Here is a tiny trained network, its code and every weight. The questions are about switching its units off for an input and a target symbol, where a switched-off unit gives its printed mean instead of its output.

import numpy as np


def w(rows, s, z=0):
    codes = np.array(rows[::2]) - 128.0
    scale = np.full(codes.shape[1], s)
    scale[-1] = z or s
    return codes * scale


def norm(h):
    return h / np.sqrt((h * h).mean(-1, keepdims=True) + 1e-5)


def f(y):
    return y / 2 * (1 + np.tanh(0.7978845608 * (y + 0.044715 * y**3)))


def softmax(a):
    e = np.exp(a - a.max(-1, keepdims=True))
    return e / e.sum(-1, keepdims=True)


def log_softmax(a):
    a = a - a.max(-1, keepdims=True)
    return a - np.log(np.exp(a).sum(-1, keepdims=True))


def net(x, mask):
    ids = ['ΔΣβεζμξτ'.index(c) for c in x.split()]
    T = len(ids)
    res = E[ids] + P[:T]
    r = norm(res)
    for j in range(2):
        rows = slice(3 * j, 3 * j + 3)
        q, k, v = (r @ M[0][rows].T for M in (Q, K, V))
        z = softmax(np.where(np.tri(T) > 0, q @ k.T / 3**0.5, -1e9)) @ v
        o = O[0][rows]
        res = res + np.where(mask[j], z, o[:, -1]) @ o[:, :-1]
    y = f(norm(res) @ A[0][:, :-1].T + A[0][:, -1])
    res = res + np.where(mask[2:14], y, B[0][:, -1]) @ B[0][:, :-1]
    return log_softmax(norm(res)[-1] @ U[:, :-1].T + U[:, -1])


Q, K, V, O, A, B = {}, {}, {}, {}, {}, {}
E = w([
[97,153,73,46,152,129,6],'Δ',
[151,130,115,120,126,125,127],'Σ',
[145,138,120,127,146,133,132],'β',
[135,118,120,138,156,139,137],'ε',
[134,139,113,139,129,149,129],'ζ',
[141,129,143,123,134,114,139],'μ',
[127,132,152,153,140,136,132],'ξ',
[123,113,141,116,110,148,145],'τ',
],0.0024)
P = w([
[254,85,166,92,137,132,16],'0',
[212,123,164,94,162,156,66],'1',
[183,149,153,104,170,157,100],'2',
[176,161,116,130,168,128,133],'3',
[154,181,104,143,163,118,150],'4',
[126,195,92,153,158,109,186],'5',
[116,205,62,162,160,77,209],'6',
[81,214,39,169,136,56,241],'7',
],0.00062)
Q[0] = w([
[144,180,26,170,139,14,231],'H0',
[15,11,234,54,28,231,7],'H0',
[10,12,76,88,24,66,20],'H0',
[35,39,244,99,61,224,7],'H1',
[37,30,187,69,55,10,110],'H1',
[237,237,8,199,220,83,253],'H1',
],0.0035)
K[0] = w([
[17,212,53,206,168,94,252],'H0',
[238,73,158,76,138,95,2],'H0',
[245,150,113,96,205,26,3],'H0',
[230,65,114,46,122,156,5],'H1',
[125,151,39,119,205,199,6],'H1',
[40,175,157,193,106,81,255],'H1',
],0.0034)
V[0] = w([
[100,48,169,87,110,186,232],'H0',
[130,125,31,56,186,31,141],'H0',
[139,148,36,8,68,192,222],'H0',
[122,109,157,155,195,178,175],'H1',
[142,91,211,60,173,79,174],'H1',
[119,175,248,141,116,103,143],'H1',
],0.0018)
O[0] = w([
[163,66,194,15,126,183,128,218],'H0',
[129,111,161,165,221,32,4,62],'H0',
[229,47,177,131,91,194,10,248],'H0',
[59,123,185,63,83,138,132,181],'H1',
[80,83,220,162,92,76,42,213],'H1',
[111,169,204,209,55,168,106,152],'H1',
],0.002,0.0014)
A[0] = w([
[48,186,124,144,65,113,217,106],'N0',
[157,151,127,164,60,133,124,133],'N1',
[134,130,146,162,137,116,162,91],'N2',
[78,109,68,113,120,125,73,6],'N3',
[123,160,45,106,159,96,117,169],'N4',
[130,150,140,114,108,103,127,57],'N5',
[147,144,159,160,137,148,84,133],'N6',
[64,82,137,198,150,153,100,195],'N7',
[67,113,202,167,77,65,52,92],'N8',
[109,82,104,66,141,101,62,82],'N9',
[120,111,136,151,163,59,104,141],'N10',
[156,29,216,19,26,255,183,35],'N11',
],0.0034,0.0016)
B[0] = w([
[217,205,230,162,224,101,53,121],'N0',
[68,152,161,15,199,95,188,136],'N1',
[133,178,92,138,142,133,64,122],'N2',
[122,138,110,184,239,194,72,115],'N3',
[124,80,177,139,116,254,179,125],'N4',
[30,133,121,161,248,128,142,122],'N5',
[42,144,130,97,52,69,140,138],'N6',
[177,165,128,31,122,104,182,128],'N7',
[181,136,6,78,114,183,219,131],'N8',
[63,221,198,113,227,160,160,130],'N9',
[63,128,195,83,61,114,112,125],'N10',
[215,74,240,22,33,219,40,255],'N11',
],0.0017,0.008)
U = w([
[17,202,37,26,246,207,7,101],'Δ',
[228,12,39,235,146,14,15,88],'Σ',
[20,52,198,243,67,73,77,7],'β',
[2,11,230,153,221,164,244,100],'ε',
[226,49,7,239,168,246,251,181],'ζ',
[65,195,28,20,12,10,238,130],'μ',
[231,248,241,213,224,83,184,168],'ξ',
[242,50,232,17,26,231,62,164],'τ',
],0.0036,0.002)

Each question gives the input, a string of symbols that net reads in full, and the target symbol t.
The units are the heads (3 rows each of Q, K, V and O) and the neurons (one row each of A and B). Each row of codes is followed by its name. A weight is (code - 128) times the scale printed after its matrix; where a second scale follows, it is the last column's (O, A, B and U).
mask holds one flag per unit, heads first, then neurons. A switched-off unit (its flag False) gives its mean, the last column of its rows in O or B, instead of its output. The means were averaged over made-up inputs and are rounded, as every weight is.
A unit's drop is (log p(t) with every unit on - log p(t) with that unit switched off) / (log p(t) with every unit on - log p(t) with every unit switched off).
The circuit of an input: a set's keep is (log p(t) with only the set's units on - log p(t) with every unit switched off) / (log p(t) with every unit on - log p(t) with every unit switched off). Starting from the 12 units with the biggest drops (on a tie, the unit counted first), units are removed one at a time, each time the one whose removal leaves the highest keep (on an exact tie, the one counted first), for as long as the keep stays at least 0.8.
circuit, biggest first: the units of the circuit, biggest drop first
k most important neurons: the k neurons with the biggest drops, biggest first
which heads matter: for each layer, one digit per head in row order, 1 if its drop is at least 0.15 and else 0, layers parted by /
drop when u is switched off: that unit's drop, to one decimal
input μ τ τ μ Δ, target Δ: which heads matter : 00
input τ Σ Σ Σ Δ ζ Σ Σ, target ζ: which heads matter : 01
input ζ ξ ε, target ξ: circuit, biggest first : (H0 N0 N11)
input μ τ τ τ ξ Σ Σ ζ, target ζ: circuit, biggest first : (N11 H1 N4 H0)
input τ τ Σ τ μ Δ ξ μ, target ξ: circuit, biggest first : (N0 H0 N11)
input τ ζ Σ τ τ Δ Σ ε, target ε: 2 most important neurons : (N11 N9)
input ξ Σ ζ, target ξ: circuit, biggest first : (H0 N11 N0)
input Δ τ β μ Σ ζ β, target ζ: which heads matter : 01
input μ Σ Σ τ ε ζ ε, target ζ: circuit, biggest first : (H1 N11 H0 N4)
input Σ τ Σ Σ Σ, target Σ: 2 most important neurons : (N11 N8)
input ζ τ μ ζ Σ, target μ: circuit, biggest first : (H0 N11 N1)
input τ ε Δ ε, target ε: 2 most important neurons : (N11 N4)
input τ ε τ ε ε β, target ε: 3 most important neurons : (N11 N4 N8)
input τ τ τ ζ Σ Σ, target ζ: which heads matter : 11
input μ Δ ε τ ζ ε β, target ζ: 3 most important neurons : (N11 N4 N1)
input τ τ ε τ τ Σ β ξ, target ξ: circuit, biggest first : (N0 N11)
input ζ Σ ε, target ζ: 2 most important neurons : (N11 N1)
input τ μ τ μ β ζ, target μ: 2 most important neurons : (N11 N1)
input Σ ε τ μ Σ ε, target μ: 2 most important neurons : (N11 N7)
input μ τ μ τ ε β Σ, target ε: 4 most important neurons : (N11 N4 N9 N10)
input τ τ τ τ τ ε Σ Σ, target ε: drop when N8 is switched off : 0.2
input Σ ζ τ ε τ Σ Δ ζ, target ζ: drop when H1 is switched off : 0.9
input ε τ τ ζ ξ μ, target ξ: drop when H0 is switched off : 1.0
input τ Σ μ β, target μ: drop when H0 is switched off : 0.8
